Below are the code and all the weights of a small trained network. Each question names an input and a target symbol and asks about switching units off, where a switched-off unit gives its printed mean instead of its output.

import numpy as np


def w(rows, s, z=0):
    codes = np.array(rows[::2]) - 128.0
    scale = np.full(codes.shape[1], s)
    scale[-1] = z or s
    return codes * scale


def f(y):
    return y / 2 * (1 + np.tanh(0.7978845608 * (y + 0.044715 * y**3)))


def softmax(a):
    e = np.exp(a - a.max(-1, keepdims=True))
    return e / e.sum(-1, keepdims=True)


def log_softmax(a):
    a = a - a.max(-1, keepdims=True)
    return a - np.log(np.exp(a).sum(-1, keepdims=True))


def net(x, mask):
    ids = ['αλμξφψ'.index(c) for c in x.split()]
    T = len(ids)
    res = E[ids] + P[:T]
    r = res
    for j in range(3):
        rows = slice(2 * j, 2 * j + 2)
        q, k, v = (r @ M[0][rows].T for M in (Q, K, V))
        z = softmax(np.where(np.tri(T) > 0, q @ k.T / 2**0.5, -1e9)) @ v
        o = O[0][rows]
        res = res + np.where(mask[j], z, o[:, -1]) @ o[:, :-1]
    y = f(res @ A[0][:, :-1].T + A[0][:, -1])
    res = res + np.where(mask[3:7], y, B[0][:, -1]) @ B[0][:, :-1]
    return log_softmax(res[-1] @ U[:, :-1].T + U[:, -1])


Q, K, V, O, A, B = {}, {}, {}, {}, {}, {}
E = w([
[130,29,113,75,170,139],'α',
[177,117,212,83,135,199],'λ',
[188,40,251,170,154,72],'μ',
[191,209,132,126,155,146],'ξ',
[161,94,130,69,208,80],'φ',
[178,58,80,103,144,61],'ψ',
],0.02)
P = w([
[78,48,100,196,141,164],'0',
[102,57,128,194,131,149],'1',
[114,64,129,176,131,131],'2',
[133,84,148,155,125,117],'3',
[146,104,155,126,122,110],'4',
[148,126,158,96,118,83],'5',
[149,138,155,73,116,44],'6',
[163,158,165,39,107,55],'7',
[162,180,154,8,114,37],'8',
],0.011)
Q[0] = w([
[17,170,54,133,5,175],'H0',
[92,149,98,185,115,98],'H0',
[135,135,195,63,153,76],'H1',
[178,84,126,36,185,121],'H1',
[225,78,156,143,201,91],'H2',
[70,149,80,149,26,79],'H2',
],0.011)
K[0] = w([
[9,59,153,146,232,237],'H0',
[61,127,81,199,112,183],'H0',
[122,127,127,255,197,82],'H1',
[117,244,84,153,131,113],'H1',
[233,240,103,143,181,92],'H2',
[11,113,128,163,131,201],'H2',
],0.01)
V[0] = w([
[192,129,66,184,134,66],'H0',
[146,133,239,85,225,124],'H0',
[109,32,159,73,193,81],'H1',
[102,103,5,105,77,168],'H1',
[135,215,2,94,208,134],'H2',
[75,107,202,125,74,226],'H2',
],0.0089)
O[0] = w([
[28,162,223,154,47,167,182],'H0',
[119,206,83,186,199,150,245],'H0',
[121,177,1,103,63,159,203],'H1',
[153,68,107,172,107,89,47],'H1',
[113,37,133,118,164,229,144],'H2',
[196,187,106,47,184,59,40],'H2',
],0.0085,0.011)
A[0] = w([
[44,172,173,218,117,126,31],'N0',
[70,207,42,180,140,154,31],'N1',
[177,95,175,19,167,25,88],'N2',
[122,214,104,208,106,254,2],'N3',
],0.0069,0.0026)
B[0] = w([
[172,127,119,56,90,145,168],'N0',
[168,65,137,167,134,38,229],'N1',
[130,154,3,247,135,222,149],'N2',
[146,93,154,191,127,127,255],'N3',
],0.012,0.0094)
U = w([
[253,65,76,80,188,115,42],'α',
[254,119,52,100,195,155,62],'λ',
[165,162,113,149,193,65,104],'μ',
[120,162,143,137,252,127,245],'ξ',
[198,35,126,211,252,125,98],'φ',
[68,190,75,165,113,152,254],'ψ',
],0.005,0.0035)

Each question gives the input, a string of symbols that net reads in full, and the target symbol t.
The units are the heads (2 rows each of Q, K, V and O) and the neurons (one row each of A and B). Each row of codes is followed by its name. A weight is (code - 128) times the scale printed after its matrix; where a second scale follows, it is the last column's (O, A, B and U).
mask holds one flag per unit, heads first, then neurons. A switched-off unit (its flag False) gives its mean, the last column of its rows in O or B, instead of its output. The means were averaged over made-up inputs and are rounded, as every weight is.
A unit's drop is (log p(t) with every unit on - log p(t) with that unit switched off) / (log p(t) with every unit on - log p(t) with every unit switched off).
The circuit of an input: a set's keep is (log p(t) with only the set's units on - log p(t) with every unit switched off) / (log p(t) with every unit on - log p(t) with every unit switched off). Starting from all 7 units, units are removed one at a time, each time the one whose removal leaves the highest keep (on an exact tie, the one counted first), for as long as the keep stays at least 0.8.
units of the circuit, in order: the units of the circuit, biggest drop first
unit that matters most: the unit with the biggest drop
top k neurons: the k neurons with the biggest drops, biggest first
which heads matter: for each layer, one digit per head in row order, 1 if its drop is at least 0.15 and else 0, layers parted by /
drop when u is switched off: that unit's drop, to one decimal
input α ξ μ μ ψ φ ξ, target φ: which heads matter -> 001
input λ λ α, target λ: unit that matters most -> H2
input φ ξ λ λ φ μ φ ξ, target φ: units of the circuit, in order -> (H2; N3)
input φ ψ φ, target ψ: units of the circuit, in order -> (H0; H1; N1)
input λ ψ α, target ψ: units of the circuit, in order -> (H0; N1; H2)
input φ λ α μ, target μ: which heads matter -> 001
input λ μ φ λ ξ μ, target ξ: units of the circuit, in order -> (N1; H1)
input λ ψ λ, target ψ: units of the circuit, in order -> (H0; N1)
input λ α φ φ μ μ ψ, target ψ: units of the circuit, in order -> (H0; H1)
input λ λ φ ξ μ μ, target ξ: units of the circuit, in order -> (N1; N3; H1)
input φ λ α φ α φ α λ, target φ: top 3 neurons -> (N3; N1; N0)
input φ ψ α λ, target ψ: which heads matter -> 110
input α λ ψ μ, target ψ: which heads matter -> 110
input α λ λ, target λ: which heads matter -> 101
input λ λ φ μ ψ λ λ μ, target μ: which heads matter -> 111
input φ α ψ α, target ψ: which heads matter -> 100
input φ μ λ φ φ ψ λ μ, target ψ: unit that matters most -> H1
input λ ψ ψ, target ψ: drop when N3 is switched off -> 0.1
input λ ψ φ μ φ φ λ, target φ: drop when N1 is switched off -> 0.4
input μ λ μ α, target μ: drop when N1 is switched off -> 0.2
input φ λ μ ξ μ α, target ξ: drop when N1 is switched off -> 0.4
